X =
array([[111, 100, 139, 122, 130, 122, 140, 117, 138, 102, 135, 120, 113,
        148, 147],
       [123, 124, 137, 124, 123, 121, 144, 126, 145, 124, 135, 134, 133,
        118, 131],
       [129, 124, 111, 130, 132, 106, 130, 110, 157, 122, 134, 127, 118,
        144, 128],
       [131, 128, 145, 121, 135, 136, 134, 126, 136, 124, 133, 125, 131,
        116, 126],
       [114, 119, 130, 127, 106, 108, 154, 125, 153, 125, 139, 145, 135,
        121, 136],
       [129, 124, 132, 123, 126, 125, 141, 120, 148, 126, 134, 129, 127,
        110, 123],
       [115, 120, 131, 129, 132, 121, 152, 113, 156, 125, 118, 136, 129,
        131, 125],
       [132, 122, 115, 129, 133, 118, 131, 125, 125, 129, 136, 126, 127,
        129, 125],
       [135, 128, 131, 116, 140, 119, 142, 125, 137, 132, 123, 127, 132,
        135, 118],
       [122, 122, 128, 130, 122, 114, 139, 130, 129, 124, 137, 136, 136,
        133, 136],
       [112, 103, 129, 130, 132, 117, 143, 111, 151, 110, 131, 127, 120,
        146, 139],
       [137, 133, 129, 119, 143, 119, 145, 122, 135, 127, 121, 124, 133,
        138, 115],
       [127, 136, 124, 123, 130, 118, 137, 116, 149, 131, 125, 133, 122,
        129, 123],
       [131, 119, 132, 113, 133, 110, 150, 123, 136, 138, 121, 126, 131,
        131, 122],
       [137, 133, 134, 124, 139, 117, 143, 121, 138, 133, 126, 124, 137,
        139, 117]])
Indices start at 1.
row 1 col 1 = 111
row 5 col 8 = 125
row 1 col 10 = 102
row 8 col 11 = 136
row 7 col 11 = 118
row 13 col 11 = 125
row 3 col 10 = 122
row 8 col 5 = 133
row 11 col 10 = 110
row 13 col 9 = 149
row 15 col 8 = 121
row 5 col 2 = 119
row 1 col 13 = 113
row 7 col 3 = 131
row 3 col 5 = 132
row 4 col 6 = 136
row 15 col 13 = 137
row 2 col 9 = 145
row 8 col 12 = 126
row 9 col 14 = 135
row 14 col 11 = 121
row 10 col 10 = 124
row 15 col 15 = 117
row 12 col 3 = 129
row 1 col 8 = 117
row 1 col 6 = 122
row 14 col 8 = 123
row 14 col 1 = 131
row 12 col 6 = 119
row 2 col 11 = 135
row 2 col 6 = 121
row 12 col 1 = 137
row 6 col 1 = 129
row 14 col 9 = 136

W =
137	123	138	111	122	128	133	128	132	138	138
126	114	119	105	130	129	119	152	140	131	107
129	120	106	114	130	126	114	151	139	129	103
117	128	121	137	142	126	144	124	112	122	132
116	128	127	144	137	129	142	121	112	120	139
133	120	134	113	122	128	125	137	138	138	127
126	115	122	106	129	128	119	152	142	129	107
139	123	138	113	121	129	133	124	131	138	141
121	134	106	126	136	125	123	134	131	123	108
125	117	123	107	127	127	119	149	142	130	108
139	138	151	146	116	131	127	112	125	125	154
118	129	143	154	128	134	134	110	116	122	143
118	131	116	133	140	124	138	127	118	125	119
Rows and columns are counted from 1.
(1, 1) -> 137
(13, 1) -> 118
(12, 3) -> 143
(13, 9) -> 118
(7, 1) -> 126
(4, 2) -> 128
(1, 9) -> 132
(6, 1) -> 133
(3, 7) -> 114
(13, 8) -> 127
(9, 1) -> 121
(3, 2) -> 120
(11, 6) -> 131
(9, 10) -> 123
(8, 6) -> 129
(3, 10) -> 129
(12, 10) -> 122
(4, 10) -> 122
(1, 3) -> 138
(2, 4) -> 105
(11, 7) -> 127
(12, 6) -> 134
(12, 11) -> 143
(4, 1) -> 117
(2, 5) -> 130
(7, 10) -> 129
(11, 4) -> 146
(11, 9) -> 125
(6, 11) -> 127
(5, 11) -> 139
(3, 3) -> 106

data =
[[140 119 125 137 128 109 144 147 134 118 126 126 132 111 124]
 [109 128 138 119 126 138 124 111 146 146 132 118 127 126 131]
 [109 133 150 139 121 122 127 130 119 113 142 123 123 133 135]
 [125 151 141 125 120 127 129 124 108 140 128 121 131 138 112]
 [128 128 127 107 137 131 120 129 139 115 120 151 143 127 119]
 [142 124 122 133 136 109 132 150 139 122 122 127 130 120 112]
 [126 119 128 128 127 107 138 130 120 130 139 114 121 151 142]
 [109 133 150 139 121 122 127 130 119 112 142 124 122 133 136]
 [128 127 128 107 136 132 120 129 139 117 119 150 143 128 118]
 [110 129 151 140 123 121 127 130 122 110 142 125 122 132 137]
 [120 127 129 123 109 141 127 121 131 138 111 127 151 141 124]
 [123 121 127 130 121 110 141 125 122 132 137 110 130 151 140]
 [127 126 131 108 128 138 119 127 138 124 111 147 146 132 117]
 [117 127 126 131 109 128 138 119 127 138 124 111 147 146 132]]
Indices start at 1.
(1, 1): 140
(11, 4): 123
(8, 7): 127
(3, 3): 150
(6, 7): 132
(14, 2): 127
(2, 11): 132
(5, 10): 115
(4, 15): 112
(2, 15): 131
(8, 10): 112
(4, 12): 121
(5, 5): 137
(3, 10): 113
(13, 3): 131
(12, 1): 123
(12, 14): 151
(1, 11): 126
(12, 15): 140
(5, 14): 127
(9, 12): 150
(6, 1): 142
(1, 7): 144
(3, 15): 135
(4, 2): 151
(14, 11): 124
(3, 11): 142
(7, 2): 119
(7, 1): 126
(14, 9): 127
(13, 14): 132
(10, 10): 110
(5, 6): 131
(12, 2): 121
(14, 7): 138
(9, 8): 129
(12, 12): 110
(12, 6): 110
(6, 8): 150

a =
[[142 131 122 119 140 128 126 114 134 127 128 133 129 133 137]
 [131 130 112 135 138 145 136 107 115 124 122 144 117 141 128]
 [121 138 130 147 147 136 132 112 122 131 119 117 122 128 118]
 [136 125 125 144 146 152 124 120 124 131 124 143 128 142 112]
 [130 112 131 131 145 142 119 118 121 122 133 130 129 133 120]
 [125 115 128 147 151 148 129 115 120 113 135 117 118 128 121]
 [118 118 109 143 147 134 119 116 129 128 142 133 136 124 137]
 [134 113 142 154 143 134 128 117 114 127 123 133 122 129 125]]
Indices start at 1.
row 1 col 1 => 142
row 3 col 8 => 112
row 7 col 15 => 137
row 6 col 8 => 115
row 4 col 6 => 152
row 4 col 9 => 124
row 1 col 2 => 131
row 2 col 3 => 112
row 5 col 13 => 129
row 8 col 5 => 143
row 4 col 11 => 124
row 2 col 13 => 117
row 7 col 4 => 143
row 6 col 5 => 151
row 1 col 10 => 127
row 7 col 7 => 119
row 8 col 4 => 154
row 1 col 8 => 114
row 1 col 13 => 129
row 6 col 4 => 147
row 8 col 11 => 123
row 8 col 15 => 125
row 6 col 7 => 129
row 3 col 4 => 147
row 2 col 4 => 135
row 1 col 7 => 126
row 2 col 1 => 131
row 3 col 10 => 131
row 4 col 2 => 125
row 3 col 9 => 122
row 7 col 13 => 136
row 3 col 5 => 147
row 7 col 9 => 129
row 8 col 1 => 134
row 7 col 12 => 133
row 5 col 9 => 121
row 3 col 2 => 138

A =
[[149 141 145 122 147 107 132 113 137 152 129]
 [107 130 104 147 119 151 139 151 108 111 115]
 [114 107 124 120 105 140 112 130 134 107 143]
 [141 113 147 104 122 113 107 107 151 131 150]
 [115 106 124 122 105 140 112 130 132 109 141]
 [152 141 146 120 147 107 133 113 137 151 128]
 [105 129 104 147 119 151 139 151 107 111 115]
 [141 112 147 104 122 112 107 107 151 133 150]
 [151 140 145 122 148 107 132 113 137 151 128]
 [128 151 119 148 145 131 150 140 110 138 105]
 [129 151 119 147 145 131 150 140 110 138 105]]
Rows and columns are counted from 1.
(1, 1): 149
(3, 9): 134
(8, 7): 107
(3, 3): 124
(1, 6): 107
(10, 4): 148
(1, 4): 122
(8, 1): 141
(11, 5): 145
(5, 10): 109
(11, 8): 140
(11, 3): 119
(5, 2): 106
(3, 6): 140
(11, 1): 129
(1, 3): 145
(4, 8): 107
(11, 4): 147
(5, 8): 130
(7, 1): 105
(9, 2): 140
(7, 9): 107
(10, 7): 150
(9, 10): 151
(9, 9): 137
(3, 4): 120
(9, 7): 132
(8, 6): 112
(7, 7): 139
(11, 10): 138
(2, 6): 151
(8, 4): 104
(8, 11): 150

m =
[[127 124 140 137 125 124 131 127 124 130]
 [118 140 106 115 139 140 140 120 139 143]
 [133 135 130 128 134 135 126 133 135 124]
 [133 130 135 132 130 130 127 132 130 125]
 [116 129 127 132 129 129 138 117 129 139]
 [125 126 133 133 127 126 134 125 127 134]
 [124 124 148 145 125 124 129 124 125 126]
 [134 127 130 128 127 127 131 133 127 131]
 [129 123 148 144 124 123 128 128 124 124]
 [132 129 136 133 129 129 128 131 129 126]
 [119 130 117 123 130 130 140 120 130 145]
 [127 127 134 133 127 127 132 127 127 132]
 [125 129 124 126 129 129 135 125 129 137]
 [126 145 101 109 144 145 135 128 144 137]
 [128 136 121 123 135 136 131 129 135 131]
 [139 132 122 120 131 132 128 138 132 129]]
Rows and columns are counted from 1.
row 1 col 1: 127
row 4 col 10: 125
row 4 col 1: 133
row 10 col 7: 128
row 8 col 4: 128
row 3 col 6: 135
row 14 col 9: 144
row 3 col 5: 134
row 14 col 3: 101
row 12 col 5: 127
row 6 col 10: 134
row 1 col 6: 124
row 16 col 3: 122
row 8 col 8: 133
row 3 col 3: 130
row 5 col 7: 138
row 8 col 1: 134
row 6 col 2: 126
row 5 col 4: 132
row 16 col 9: 132
row 15 col 1: 128
row 3 col 1: 133
row 16 col 2: 132
row 14 col 5: 144
row 5 col 9: 129
row 12 col 1: 127
row 14 col 2: 145
row 7 col 3: 148
row 12 col 9: 127
row 12 col 3: 134
row 4 col 7: 127
row 9 col 8: 128
row 4 col 5: 130
row 11 col 3: 117
row 13 col 6: 129
row 16 col 7: 128
row 7 col 8: 124
